Below is a small trained network, with its code and all its weights. Each question gives an input and a target symbol and asks what happens when units are switched off, that is, made to give their printed mean instead of their output.

import numpy as np


def w(rows, s, z=0):
    codes = np.array(rows[::2]) - 128.0
    scale = np.full(codes.shape[1], s)
    scale[-1] = z or s
    return codes * scale


def f(y):
    return np.maximum(y, 0)


def softmax(a):
    e = np.exp(a - a.max(-1, keepdims=True))
    return e / e.sum(-1, keepdims=True)


def log_softmax(a):
    a = a - a.max(-1, keepdims=True)
    return a - np.log(np.exp(a).sum(-1, keepdims=True))


def net(x, mask):
    ids = ['ΠΣΩαβδηθλξ'.index(c) for c in x.split()]
    T = len(ids)
    res = E[ids] + P[:T]
    u = 0
    for l in range(3):
        r = res
        for j in range(2):
            rows = slice(2 * j, 2 * j + 2)
            q, k, v = (r @ M[l][rows].T for M in (Q, K, V))
            z = softmax(np.where(np.tri(T) > 0, q @ k.T / 2**0.5, -1e9)) @ v
            o = O[l][rows]
            res = res + np.where(mask[u + j], z, o[:, -1]) @ o[:, :-1]
        u += 2
        y = f(res @ A[l][:, :-1].T + A[l][:, -1])
        res = res + np.where(mask[u : u + 4], y, B[l][:, -1]) @ B[l][:, :-1]
        u += 4
    return log_softmax(res[-1] @ U[:, :-1].T + U[:, -1])


Q, K, V, O, A, B = {}, {}, {}, {}, {}, {}
E = w([
[70,91,151],'Π',
[103,10,86],'Σ',
[165,71,145],'Ω',
[146,92,182],'α',
[156,221,113],'β',
[65,169,88],'δ',
[76,171,250],'η',
[151,99,188],'θ',
[133,118,109],'λ',
[162,115,50],'ξ',
],0.018)
P = w([
[166,25,255],'0',
[139,41,159],'1',
[143,68,131],'2',
[133,71,123],'3',
[114,78,122],'4',
[109,103,103],'5',
[104,127,106],'6',
[91,147,112],'7',
[85,145,111],'8',
[75,156,86],'9',
[75,162,82],'10',
[75,147,67],'11',
],0.0037)
Q[0] = w([
[123,95,136],'L0H1',
[196,2,216],'L0H1',
[151,211,44],'L0H2',
[165,157,122],'L0H2',
],0.0071)
K[0] = w([
[175,191,105],'L0H1',
[162,254,79],'L0H1',
[180,199,143],'L0H2',
[203,108,80],'L0H2',
],0.0086)
V[0] = w([
[71,30,154],'L0H1',
[89,124,254],'L0H1',
[121,81,130],'L0H2',
[103,216,215],'L0H2',
],0.006)
O[0] = w([
[13,93,184,251],'L0H1',
[15,2,82,242],'L0H1',
[127,80,88,204],'L0H2',
[234,238,128,80],'L0H2',
],0.0042,0.0025)
A[0] = w([
[254,162,113,254],'L0N1',
[71,196,73,90],'L0N2',
[104,57,148,122],'L0N3',
[58,187,179,86],'L0N4',
],0.014,0.0052)
B[0] = w([
[84,197,193,180],'L0N1',
[12,182,33,162],'L0N2',
[159,168,120,254],'L0N3',
[122,106,195,179],'L0N4',
],0.011,0.0081)
Q[1] = w([
[255,106,189],'L1H1',
[121,89,138],'L1H1',
[246,51,175],'L1H2',
[158,169,209],'L1H2',
],0.0069)
K[1] = w([
[33,196,136],'L1H1',
[67,110,200],'L1H1',
[7,166,237],'L1H2',
[104,83,172],'L1H2',
],0.012)
V[1] = w([
[255,114,135],'L1H1',
[168,61,243],'L1H1',
[192,86,20],'L1H2',
[82,29,151],'L1H2',
],0.0075)
O[1] = w([
[253,101,101,49],'L1H1',
[198,121,187,170],'L1H1',
[146,160,51,2],'L1H2',
[121,108,235,198],'L1H2',
],0.0056,0.0079)
A[1] = w([
[254,191,54,253],'L1N1',
[161,164,52,27],'L1N2',
[157,82,72,211],'L1N3',
[174,60,123,118],'L1N4',
],0.0083,0.0022)
B[1] = w([
[98,85,47,180],'L1N1',
[177,254,135,151],'L1N2',
[32,92,129,191],'L1N3',
[170,13,9,252],'L1N4',
],0.0064,0.0021)
Q[2] = w([
[145,215,121],'L2H1',
[171,229,255],'L2H1',
[94,47,68],'L2H2',
[225,105,227],'L2H2',
],0.0059)
K[2] = w([
[1,246,35],'L2H1',
[222,74,225],'L2H1',
[178,117,36],'L2H2',
[125,33,201],'L2H2',
],0.0077)
V[2] = w([
[134,202,140],'L2H1',
[165,176,194],'L2H1',
[255,164,96],'L2H2',
[49,81,121],'L2H2',
],0.0081)
O[2] = w([
[114,69,148,107],'L2H1',
[105,162,75,161],'L2H1',
[108,123,8,9],'L2H2',
[2,40,156,180],'L2H2',
],0.0073,0.014)
A[2] = w([
[153,72,64,23],'L2N1',
[222,153,119,6],'L2N2',
[75,118,202,243],'L2N3',
[254,153,67,4],'L2N4',
],0.0089,0.0031)
B[2] = w([
[75,17,64,136],'L2N1',
[246,205,77,132],'L2N2',
[142,133,54,254],'L2N3',
[248,219,2,135],'L2N4',
],0.0092,0.023)
U = w([
[186,165,122,132],'Π',
[127,111,109,84],'Σ',
[166,143,122,155],'Ω',
[138,101,62,128],'α',
[133,58,251,28],'β',
[40,114,96,46],'δ',
[156,95,165,254],'η',
[162,173,165,215],'θ',
[128,255,153,147],'λ',
[118,14,136,97],'ξ',
],0.0095,0.0064)

Each question gives the input, a string of symbols that net reads in full, and the target symbol t.
The units are the heads (2 rows each of Q, K, V and O) and the neurons (one row each of A and B). Each row of codes is followed by its name. A weight is (code - 128) times the scale printed after its matrix; where a second scale follows, it is the last column's (O, A, B and U).
mask holds one flag per unit, layer by layer, with each layer's heads first. A switched-off unit (its flag False) gives its mean, the last column of its rows in O or B, instead of its output. The means were averaged over made-up inputs and are rounded, as every weight is.
A unit's drop is (log p(t) with every unit on - log p(t) with that unit switched off) / (log p(t) with every unit on - log p(t) with every unit switched off).
most important unit: the unit with the biggest drop
top k neurons: the k neurons with the biggest drops, biggest first
top k neurons in layer l: the k neurons of layer l with the biggest drops, biggest first
drop of u: that unit's drop, to one decimal
input β Ω α θ Σ Ω θ Ω Π η α, target β: top neuron => [L0N2]
input Ω θ ξ δ Π Ω Σ θ ξ θ β θ, target λ: top 4 neurons => [L0N1 L1N4 L2N1 L0N2]
input β Ω Ω ξ Ω Σ δ α, target δ: top 3 neurons => [L0N2 L0N3 L2N3]
input Ω Σ Ω, target ξ: top 2 neurons => [L1N3 L0N1]
input Ω θ θ, target Π: top 2 neurons => [L0N2 L0N3]
input θ Ω Σ Ω δ Ω Ω Π η η, target β: top 2 neurons in layer 0 => [L0N4 L0N2]
input Ω Ω δ Π ξ η η θ, target β: top 3 neurons => [L0N4 L0N2 L2N4]
input θ η Ω λ α Ω Ω Ω θ Ω, target β: top 4 neurons => [L0N2 L0N4 L2N3 L2N4]
input Ω Ω Ω Ω, target α: top 2 neurons => [L0N2 L0N3]
input Ω Π Ω η η α, target β: top 2 neurons => [L0N4 L0N2]
input θ Σ Ω, target ξ: top 2 neurons in layer 2 => [L2N1 L2N3]
input θ Ω η Π Π η Ω α θ β θ Ω, target λ: top 2 neurons in layer 0 => [L0N1 L0N2]
input Ω Ω λ, target α: top 3 neurons => [L0N1 L0N2 L0N3]
input η η ξ θ λ Ω β β Ω β Ω α, target λ: top 2 neurons => [L0N1 L0N4]
input θ ξ α β Ω, target λ: most important unit => L0H1
input Ω λ α α Ω, target α: top 2 neurons => [L0N2 L0N1]
input ξ δ θ, target δ: top 2 neurons in layer 0 => [L0N2 L0N3]
input θ λ Ω θ, target Π: top 3 neurons in layer 0 => [L0N2 L0N1 L0N3]
input β λ θ, target λ: top 2 neurons in layer 0 => [L0N1 L0N4]
input Ω λ β ξ θ ξ Ω λ β α, target λ: top 2 neurons in layer 0 => [L0N1 L0N2]
input Ω Π η Ω Π ξ θ Ω β δ Ω, target δ: drop of L0N4 => -0.2
input Ω η Ω θ θ θ λ Ω, target β: drop of L0N4 => 0.6
input Ω Σ λ Ω λ δ Ω, target δ: drop of L1N3 => 0.0
input Ω Π Σ δ θ, target δ: drop of L0H2 => 0.0
